Small tables with named rows and columns. After each table, cells are looked up by row and column.

feg =
|  | vala | mesope | suzos | ronoga | nodimef | palume |
|---|---|---|---|---|---|---|
| turuk | 202 | 173 | 186 | 154 | 127 | 108 |
| ronuve | 204 | 161 | 135 | 156 | 112 | 132 |
| lon | 175 | 99 | 141 | 142 | 177 | 126 |
| nefug | 87 | 173 | 152 | 110 | 186 | 152 |
| ponan | 130 | 137 | 145 | 130 | 144 | 142 |
| sakevok | 35 | 73 | 158 | 154 | 182 | 102 |
| daseka | 74 | 158 | 160 | 152 | 116 | 142 |
| tuno | 187 | 95 | 124 | 171 | 80 | 117 |
| rifar | 147 | 131 | 126 | 138 | 150 | 137 |
| sot | 140 | 158 | 88 | 147 | 195 | 124 |
| let | 119 | 143 | 142 | 87 | 172 | 165 |
| zat | 135 | 133 | 124 | 147 | 139 | 155 |

mesope of ronuve = 161
ronoga of ronuve = 156
ronoga of rifar = 138
suzos of rifar = 126
ronoga of lon = 142
ronoga of sakevok = 154
mesope of tuno = 95

Table zazipil
fields: vur, dusugif
nad: [319, 236]
dakonum: [360, 551]
dofatuz: [380, 551]
maso: [462, 787]
zegibeg: [360, 472]
zagi: [401, 629]
luk: [319, 236]
nup: [462, 787]
vekarik: [442, 787]
vib: [339, 314]
kipunas: [421, 708]
roz: [483, 866]
fogu: [421, 629]

What is the vur of roz in zazipil? 483
What is the vur of fogu in zazipil? 421
What is the vur of dofatuz in zazipil? 380
What is the dusugif of vib in zazipil? 314
What is the dusugif of dofatuz in zazipil? 551
What is the dusugif of dakonum in zazipil? 551
What is the vur of kipunas in zazipil? 421
What is the dusugif of nad in zazipil? 236
What is the dusugif of kipunas in zazipil? 708
What is the dusugif of zegibeg in zazipil? 472

fezodo
|  | tanegi | bufiv | lunoz | vitu | rimavad | ginefot | zekor | boteti | daza | gek |
|---|---|---|---|---|---|---|---|---|---|---|
| bem | 148 | 119 | 112 | 173 | 155 | 53 | 157 | 145 | 192 | 108 |
| zibibem | 200 | 190 | 79 | 83 | 106 | 178 | 224 | 76 | 120 | 141 |
| gipod | 83 | 133 | 178 | 142 | 195 | 117 | 59 | 153 | 210 | 105 |
| naz | 71 | 130 | 144 | 225 | 192 | 108 | 87 | 67 | 175 | 185 |
| zirone | 108 | 106 | 115 | 143 | 148 | 107 | 128 | 174 | 157 | 126 |
| lemet | 30 | 103 | 116 | 159 | 183 | 160 | 199 | 89 | 59 | 172 |
| por | 60 | 138 | 176 | 117 | 80 | 156 | 185 | 100 | 48 | 147 |
| giram | 97 | 121 | 103 | 131 | 81 | 161 | 241 | 138 | 145 | 222 |
| dev | 204 | 156 | 104 | 100 | 71 | 120 | 115 | 142 | 157 | 181 |
| moro | 116 | 81 | 140 | 58 | 97 | 91 | 179 | 89 | 121 | 172 |
| meleke | 144 | 93 | 176 | 66 | 100 | 152 | 157 | 165 | 151 | 215 |
| gena | 81 | 123 | 70 | 177 | 151 | 109 | 88 | 147 | 174 | 149 |

zibibem, ginefot -> 178
bem, gek -> 108
lemet, vitu -> 159
meleke, zekor -> 157
dev, daza -> 157
zirone, zekor -> 128
moro, tanegi -> 116
Row with the largest zekor: giram

Table dolo
	pokava	kini	nuv	bigesi	guso	zuz
piz	73	137	147	136	156	148
vin	72	115	99	119	95	80
kosupe	107	55	82	121	114	123
zuk	90	84	98	120	92	126
tup	128	99	107	96	60	113
ridilod	160	106	61	86	123	136
dig	149	20	144	133	110	70
radibo	97	98	113	84	133	116
mafi	90	169	78	130	176	99
lusada	141	123	116	62	133	143
kug	85	212	81	119	93	103
kuge	146	71	98	105	77	111
vub	96	161	122	116	88	61

bigesi of vub = 116
pokava of radibo = 97
kini of lusada = 123
kini of radibo = 98
zuz of mafi = 99
kini of piz = 137

Table dop
         poguz  zomepov  luvug  momuna  lofe
sopopap     91      242    166      49   197
lum        101      194    208     132   179
fusike     173      146    120     118   157
nep        139      144    111     127   176
mem        176      118    181      96   177

poguz of nep = 139
luvug of lum = 208
poguz of fusike = 173
momuna of sopopap = 49
zomepov of lum = 194
zomepov of mem = 118
lofe of mem = 177
poguz of mem = 176
momuna of nep = 127
momuna of mem = 96
poguz of lum = 101
zomepov of fusike = 146
lofe of sopopap = 197
luvug of nep = 111
lofe of nep = 176
momuna of fusike = 118
luvug of mem = 181
lofe of fusike = 157
luvug of sopopap = 166

ketivo:
columns: siribat, mez, rumodo, ladup, nem, pinob, pov, kenibe, gibimo, kogapum
dogot: [0.011, 0.455, 0.154, 0.061, 0.154, -0.178, 0.112, -0.129, -0.121, 0.270]
reve: [0.198, -0.029, -0.477, 0.295, 0.615, 0.163, 0.346, -0.260, -0.398, -0.220]
zoladu: [-0.396, 0.090, 0.029, 0.441, -0.094, 0.028, 0.217, -0.069, -0.078, 0.245]
zavugu: [0.498, 0.288, -0.187, -0.028, 0.593, 0.045, 0.335, 0.263, -0.452, -0.256]
lov: [-0.135, 0.381, 0.144, 0.191, 0.246, -0.184, 0.305, 0.317, -0.475, -0.084]
munu: [0.159, -0.120, 0.167, 0.064, -0.140, -0.222, 0.250, -0.139, -0.052, 0.651]
tib: [-0.048, 0.817, -0.055, -0.545, -0.221, 0.409, 0.162, 0.075, 0.323, 0.321]
mopad: [0.408, -0.001, 0.203, 0.538, 0.789, -0.101, -0.095, -0.001, 0.144, 0.121]

munu, kogapum: 0.651
zoladu, gibimo: -0.078
mopad, kenibe: -0.001
reve, kogapum: -0.220
munu, rumodo: 0.167
mopad, ladup: 0.538
dogot, pov: 0.112
mopad, nem: 0.789
tib, pinob: 0.409
mopad, gibimo: 0.144
reve, pinob: 0.163
zavugu, mez: 0.288
reve, rumodo: -0.477
munu, pinob: -0.222
lov, ladup: 0.191
tib, rumodo: -0.055
lov, kenibe: 0.317
tib, kenibe: 0.075
mopad, mez: -0.001
dogot, rumodo: 0.154

